Below are the code and all the weights of a small trained network. Each question names an input and a class and asks about switching units off, where a switched-off unit gives its printed mean instead of its output.

import numpy as np


def w(rows, s, z=0):
    codes = np.array(rows[::2]) - 128.0
    scale = np.full(codes.shape[1], s)
    scale[-1] = z or s
    return codes * scale


def f(y):
    return np.maximum(y, 0)


def log_softmax(a):
    a = a - a.max(-1, keepdims=True)
    return a - np.log(np.exp(a).sum(-1, keepdims=True))


def net(x, mask):
    res = np.array(x, float).reshape(1, 2) / 4 @ E
    y = f(res @ A[0][:, :-1].T + A[0][:, -1])
    res = res + np.where(mask, y, B[0][:, -1]) @ B[0][:, :-1]
    return log_softmax(res[-1] @ U[:, :-1].T + U[:, -1])


A, B = {}, {}
E = w([
[88,95,128,8],'x0',
[254,180,99,38],'x1',
],0.0096)
A[0] = w([
[173,146,116,212,120],'N0',
[125,114,102,125,129],'N1',
[129,119,148,167,128],'N2',
[77,118,134,138,74],'N3',
[112,117,120,92,131],'N4',
[113,128,122,209,127],'N5',
[148,137,121,125,119],'N6',
[112,119,134,145,162],'N7',
[83,129,116,123,102],'N8',
[93,133,124,151,214],'N9',
[99,137,129,145,253],'N10',
[254,143,132,111,89],'N11',
[142,150,164,108,167],'N12',
[120,115,114,111,130],'N13',
[139,120,112,123,162],'N14',
[154,142,130,148,77],'N15',
[173,115,139,181,126],'N16',
[159,126,153,136,103],'N17',
[129,126,148,111,131],'N18',
[122,127,128,116,130],'N19',
[99,117,122,166,61],'N20',
[145,141,127,108,180],'N21',
[105,138,132,146,66],'N22',
[115,134,110,165,127],'N23',
[99,132,132,158,60],'N24',
[163,115,119,105,193],'N25',
[214,132,118,120,84],'N26',
[109,118,128,150,74],'N27',
[116,118,124,122,25],'N28',
[107,127,127,141,166],'N29',
[138,101,134,156,128],'N30',
[119,130,153,146,78],'N31',
[143,120,116,120,175],'N32',
[99,127,132,72,131],'N33',
],0.026,0.0041)
B[0] = w([
[101,213,227,125,212],'N0',
[135,134,142,122,135],'N1',
[140,185,101,131,170],'N2',
[119,62,105,88,179],'N3',
[116,171,173,139,168],'N4',
[162,249,96,122,214],'N5',
[130,112,111,106,151],'N6',
[123,89,131,145,162],'N7',
[152,75,126,145,162],'N8',
[130,65,140,167,183],'N9',
[139,74,139,182,178],'N10',
[120,30,28,1,250],'N11',
[149,147,90,140,160],'N12',
[120,148,152,134,149],'N13',
[146,139,111,133,146],'N14',
[118,149,139,92,152],'N15',
[107,181,177,136,180],'N16',
[126,140,137,109,146],'N17',
[111,144,137,137,145],'N18',
[126,139,143,128,141],'N19',
[160,151,74,166,177],'N20',
[135,158,64,166,168],'N21',
[143,147,100,146,152],'N22',
[143,178,109,128,167],'N23',
[158,156,84,154,167],'N24',
[162,166,43,160,180],'N25',
[114,59,61,53,207],'N26',
[138,142,86,153,158],'N27',
[131,109,127,100,133],'N28',
[132,93,133,144,160],'N29',
[144,162,120,125,155],'N30',
[149,147,110,138,149],'N31',
[166,144,113,129,152],'N32',
[112,192,195,145,187],'N33',
],0.051,0.018)
U = w([
[172,28,85,114,212],'0',
[144,174,183,151,255],'1',
[136,166,128,84,17],'2',
[93,4,207,102,8],'3',
],0.012,0.0017)

Each question gives the input, the list of numbers given to net, and the class t.
The units are the neurons (one row each of A and B). Each row of codes is followed by its name. A weight is (code - 128) times the scale printed after its matrix; where a second scale follows, it is the last column's (A, B and U).
mask holds one flag per neuron, in row order. A switched-off neuron (its flag False) gives its mean, the last column of its row in B, instead of its output. The means were averaged over made-up inputs and are rounded, as every weight is.
A unit's drop is (log p(t) with every unit on - log p(t) with that unit switched off) / (log p(t) with every unit on - log p(t) with every unit switched off).
The circuit of an input: a set's keep is (log p(t) with only the set's units on - log p(t) with every unit switched off) / (log p(t) with every unit on - log p(t) with every unit switched off). Starting from the 12 units with the biggest drops (on a tie, the unit counted first), units are removed one at a time, each time the one whose removal leaves the highest keep (on an exact tie, the one counted first), for as long as the keep stays at least 0.8.
circuit, biggest first: the units of the circuit, biggest drop first
top k neurons: the k neurons with the biggest drops, biggest first
drop when u is switched off: that unit's drop, to one decimal
input [-8,0], class 1: circuit, biggest first : (N0)
input [-6,5], class 0: top 4 neurons : (N11 N26 N5 N33)
input [0,-3], class 0: top 2 neurons : (N0 N33)
input [-7,6], class 0: top 2 neurons : (N11 N26)
input [0,-2], class 0: top 3 neurons : (N0 N33 N16)
input [-1,-4], class 1: top 2 neurons : (N11 N26)
input [5,-2], class 3: top 2 neurons : (N5 N0)
input [3,-3], class 3: top 3 neurons : (N5 N11 N25)
input [2,0], class 1: drop when N11 is switched off : 1.4
input [8,1], class 1: drop when N11 is switched off : 0.2
input [5,-5], class 3: drop when N5 is switched off : 0.1
